Below is a small trained network, with its code and all its weights. Each question gives an input and a target symbol and asks what happens when units are switched off, that is, made to give their printed mean instead of their output.

import numpy as np


def w(rows, s, z=0):
    codes = np.array(rows[::2]) - 128.0
    scale = np.full(codes.shape[1], s)
    scale[-1] = z or s
    return codes * scale


def f(y):
    return y / 2 * (1 + np.tanh(0.7978845608 * (y + 0.044715 * y**3)))


def softmax(a):
    e = np.exp(a - a.max(-1, keepdims=True))
    return e / e.sum(-1, keepdims=True)


def log_softmax(a):
    a = a - a.max(-1, keepdims=True)
    return a - np.log(np.exp(a).sum(-1, keepdims=True))


def net(x, mask):
    ids = ['αβγεζηλμξστφψω'.index(c) for c in x.split()]
    T = len(ids)
    res = E[ids] + P[:T]
    u = 0
    for l in range(2):
        r = res
        for j in range(2):
            rows = slice(2 * j, 2 * j + 2)
            q, k, v = (r @ M[l][rows].T for M in (Q, K, V))
            z = softmax(np.where(np.tri(T) > 0, q @ k.T / 2**0.5, -1e9)) @ v
            o = O[l][rows]
            res = res + np.where(mask[u + j], z, o[:, -1]) @ o[:, :-1]
        u += 2
        y = f(res @ A[l][:, :-1].T + A[l][:, -1])
        res = res + np.where(mask[u : u + 8], y, B[l][:, -1]) @ B[l][:, :-1]
        u += 8
    return log_softmax(res[-1] @ U[:, :-1].T + U[:, -1])


Q, K, V, O, A, B = {}, {}, {}, {}, {}, {}
E = w([
[107,107,133,128,179,69,156,105,131,127,125],'α',
[120,124,136,171,117,126,135,88,112,127,151],'β',
[132,120,249,114,160,67,108,123,175,112,101],'γ',
[144,66,135,159,201,128,107,107,109,124,228],'ε',
[193,142,170,125,140,61,138,128,161,100,119],'ζ',
[77,150,126,126,133,88,195,103,146,132,110],'η',
[139,141,140,178,115,99,178,120,155,157,94],'λ',
[93,132,143,140,153,160,151,118,135,128,178],'μ',
[141,91,151,122,114,112,225,86,120,60,123],'ξ',
[141,98,130,136,59,176,159,148,95,108,209],'σ',
[106,127,137,109,176,149,110,125,126,107,215],'τ',
[159,143,100,151,141,131,164,110,118,112,126],'φ',
[75,139,164,104,119,108,143,141,140,134,169],'ψ',
[145,126,180,170,151,130,92,125,155,159,163],'ω',
],0.019)
P = w([
[111,196,114,101,165,19,85,76,14,195,137],'0',
[98,114,72,135,68,208,101,193,162,94,85],'1',
[88,117,163,154,160,141,194,238,79,165,155],'2',
[125,136,116,32,115,133,156,90,109,175,212],'3',
[94,125,85,156,93,146,99,165,203,50,119],'4',
[125,158,174,174,161,141,175,219,91,122,150],'5',
[175,142,156,29,119,184,161,93,162,172,150],'6',
[88,118,89,180,113,77,99,129,254,21,168],'7',
[119,153,200,218,160,129,158,187,91,119,160],'8',
],0.011)
Q[0] = w([
[129,146,137,161,172,133,187,203,142,89,112],'0.h0',
[120,93,129,113,129,131,162,181,143,172,131],'0.h0',
[96,90,105,173,112,105,130,135,253,66,158],'0.h1',
[141,126,90,78,77,120,65,40,120,172,118],'0.h1',
],0.023)
K[0] = w([
[113,170,96,238,147,114,111,104,188,5,162],'0.h0',
[69,79,121,172,115,175,135,79,150,121,115],'0.h0',
[215,148,235,82,148,100,198,127,160,29,134],'0.h1',
[146,112,134,80,153,150,138,171,43,216,68],'0.h1',
],0.016)
V[0] = w([
[175,220,60,66,216,172,167,153,154,65,119],'0.h0',
[129,174,178,122,124,114,172,85,83,151,167],'0.h0',
[61,155,125,190,156,189,197,26,125,113,111],'0.h1',
[92,47,252,133,71,134,124,63,68,70,99],'0.h1',
],0.013)
O[0] = w([
[58,65,123,186,81,80,119,50,80,190,143,75],'0.h0',
[180,212,63,110,112,129,101,120,103,100,140,123],'0.h0',
[171,53,103,72,77,140,19,252,123,181,188,200],'0.h1',
[109,128,52,155,254,78,173,158,165,158,192,253],'0.h1',
],0.0077,0.0044)
A[0] = w([
[148,144,128,173,150,78,171,142,46,141,104,128],'0.n0',
[173,110,156,67,200,122,140,75,70,169,144,55],'0.n1',
[89,119,121,138,75,80,128,150,166,57,132,116],'0.n2',
[144,95,180,123,77,164,147,28,129,164,159,158],'0.n3',
[134,122,146,132,109,107,171,142,44,117,175,142],'0.n4',
[135,56,7,142,91,99,124,112,165,94,35,1],'0.n5',
[147,157,210,72,125,68,173,131,120,173,126,211],'0.n6',
[95,90,92,152,127,207,50,78,204,98,79,113],'0.n7',
],0.011,0.0018)
B[0] = w([
[119,159,204,103,124,173,53,162,152,113,206,206],'0.n0',
[166,145,121,124,2,178,151,143,122,124,88,195],'0.n1',
[95,122,108,154,96,202,82,122,131,133,53,195],'0.n2',
[70,167,50,135,200,100,147,118,125,183,136,188],'0.n3',
[147,187,161,159,161,87,100,136,157,168,80,222],'0.n4',
[184,165,69,90,183,102,166,168,120,122,16,163],'0.n5',
[129,155,69,152,144,155,118,133,88,143,178,255],'0.n6',
[211,80,131,128,51,80,129,72,168,156,237,152],'0.n7',
],0.0094,0.0066)
Q[1] = w([
[160,161,109,13,99,148,166,70,118,236,123],'1.h0',
[153,79,98,204,202,127,135,207,56,122,140],'1.h0',
[129,105,118,227,133,128,137,252,135,172,137],'1.h1',
[134,166,112,64,119,156,116,118,123,155,123],'1.h1',
],0.019)
K[1] = w([
[194,133,160,49,147,177,238,99,98,252,126],'1.h0',
[93,78,32,242,102,128,118,127,245,71,107],'1.h0',
[55,98,49,243,73,122,48,133,239,61,91],'1.h1',
[131,127,99,77,104,216,188,111,102,214,96],'1.h1',
],0.015)
V[1] = w([
[130,159,120,119,128,124,125,165,116,111,40],'1.h0',
[185,124,98,146,168,105,83,95,45,73,132],'1.h0',
[73,126,75,106,104,174,159,129,72,113,148],'1.h1',
[70,68,141,8,161,108,107,71,137,105,129],'1.h1',
],0.017)
O[1] = w([
[120,107,187,101,80,83,101,94,149,87,193,137],'1.h0',
[65,177,168,101,163,220,103,161,195,199,142,126],'1.h0',
[101,172,147,128,138,37,86,144,111,124,112,111],'1.h1',
[163,154,255,12,160,100,110,124,95,145,145,1],'1.h1',
],0.0065,0.016)
A[1] = w([
[135,154,202,139,140,134,146,93,59,134,157,112],'1.n0',
[155,152,60,135,153,164,155,91,140,123,90,210],'1.n1',
[157,91,103,171,111,117,111,106,114,91,163,71],'1.n2',
[98,155,200,132,122,197,161,178,110,106,135,251],'1.n3',
[127,156,135,162,181,81,176,130,108,112,123,73],'1.n4',
[155,126,151,113,112,131,92,164,113,178,7,91],'1.n5',
[102,133,135,142,121,99,57,157,73,124,110,67],'1.n6',
[120,170,101,169,169,144,158,146,147,132,161,71],'1.n7',
],0.012,0.0028)
B[1] = w([
[50,176,2,35,23,37,238,140,135,126,139,143],'1.n0',
[187,184,220,141,168,43,157,188,65,186,170,236],'1.n1',
[46,157,138,54,163,175,109,122,85,100,106,178],'1.n2',
[153,56,81,112,237,158,92,132,42,209,150,161],'1.n3',
[161,188,175,102,153,182,80,125,227,47,175,172],'1.n4',
[42,146,156,39,84,145,242,193,179,126,186,140],'1.n5',
[204,101,145,181,87,186,158,111,190,166,55,144],'1.n6',
[122,46,139,76,65,141,71,50,163,86,60,252],'1.n7',
],0.008,0.021)
U = w([
[160,127,101,126,103,62,165,105,64,158,178,211],'α',
[147,35,33,139,160,82,91,187,168,94,79,70],'β',
[209,66,84,121,93,181,181,58,147,93,202,90],'γ',
[76,131,185,106,154,142,86,147,87,139,117,88],'ε',
[77,128,97,125,95,138,136,73,143,107,172,76],'ζ',
[168,30,242,30,32,89,84,95,92,108,51,132],'η',
[68,105,164,186,90,172,146,154,38,45,155,181],'λ',
[166,97,136,192,84,158,197,191,176,107,175,31],'μ',
[103,90,217,179,99,91,85,162,127,123,253,51],'ξ',
[152,130,215,141,123,143,101,119,166,44,129,98],'σ',
[80,143,171,69,101,129,111,146,153,122,88,41],'τ',
[107,77,174,200,109,103,158,58,132,154,96,188],'φ',
[208,229,75,137,61,136,83,128,121,105,184,253],'ψ',
[207,79,138,190,137,140,170,112,73,116,172,160],'ω',
],0.0045,0.0039)

Each question gives the input, a string of symbols that net reads in full, and the target symbol t.
The units are the heads (2 rows each of Q, K, V and O) and the neurons (one row each of A and B). Each row of codes is followed by its name. A weight is (code - 128) times the scale printed after its matrix; where a second scale follows, it is the last column's (O, A, B and U).
mask holds one flag per unit, layer by layer, with each layer's heads first. A switched-off unit (its flag False) gives its mean, the last column of its rows in O or B, instead of its output. The means were averaged over made-up inputs and are rounded, as every weight is.
A unit's drop is (log p(t) with every unit on - log p(t) with that unit switched off) / (log p(t) with every unit on - log p(t) with every unit switched off).
The circuit of an input: a set's keep is (log p(t) with only the set's units on - log p(t) with every unit switched off) / (log p(t) with every unit on - log p(t) with every unit switched off). Starting from the 12 units with the biggest drops (on a tie, the unit counted first), units are removed one at a time, each time the one whose removal leaves the highest keep (on an exact tie, the one counted first), for as long as the keep stays at least 0.8.
units of the circuit, in order: the units of the circuit, biggest drop first
unit that matters most: the unit with the biggest drop
k most important neurons: the k neurons with the biggest drops, biggest first
k most important neurons of layer l: the k neurons of layer l with the biggest drops, biggest first
which heads matter: for each layer, one digit per head in row order, 1 if its drop is at least 0.15 and else 0, layers parted by /
input ω λ σ λ λ ξ, target λ: most important neuron of layer 0	[0.n5]
input τ α ξ, target α: 3 most important neurons of layer 1	[1.n0; 1.n7; 1.n3]
input λ λ μ ψ, target ψ: which heads matter	10 / 00
input λ γ ξ λ γ ψ ζ μ α, target μ: 3 most important neurons	[0.n7; 1.n5; 1.n7]
input η γ ω α, target ψ: 2 most important neurons	[0.n1; 1.n7]
input ω λ λ α ψ, target ε: which heads matter	11 / 11
input β β ξ ξ σ η, target σ: 2 most important neurons of layer 1	[1.n4; 1.n7]
input η α ω λ α α β α, target η: units of the circuit, in order	[1.h1; 0.n6; 0.h1]
input μ σ σ γ ξ, target β: units of the circuit, in order	[0.h1; 0.n5]
input η ξ λ, target ξ: units of the circuit, in order	[0.n5; 1.h0; 0.n0]
input ξ σ μ α, target ψ: 3 most important neurons	[1.n7; 0.n1; 1.n3]
input ξ φ λ, target φ: which heads matter	11 / 00
input λ λ ψ γ ξ ξ, target ξ: which heads matter	01 / 10
input γ β μ ε μ λ τ ε, target σ: unit that matters most	0.h1
input ξ μ γ, target μ: 3 most important neurons	[1.n5; 1.n6; 1.n7]
input σ ε τ ω ε, target ω: which heads matter	01 / 11
input α λ τ, target λ: 3 most important neurons	[1.n2; 1.n7; 0.n5]
input ξ ξ φ ξ γ η β λ, target σ: units of the circuit, in order	[0.h1; 1.n4; 1.n7]
input φ ζ φ μ ε ω β η ζ, target η: units of the circuit, in order	[0.h1; 1.h0]
input ε β λ λ φ η ξ φ, target β: units of the circuit, in order	[0.h1; 0.n5]
input σ ε ω φ γ, target σ: units of the circuit, in order	[0.h1; 1.n4]
input λ γ μ λ ψ μ, target ψ: most important neuron of layer 0	[0.n4]
input σ μ ξ β λ β μ μ, target β: units of the circuit, in order	[0.h1; 1.h0]
input ξ τ ψ λ λ ω, target λ: which heads matter	00 / 11
input ξ α λ ξ λ ζ ξ ξ ζ, target ξ: 2 most important neurons	[0.n2; 0.n5]
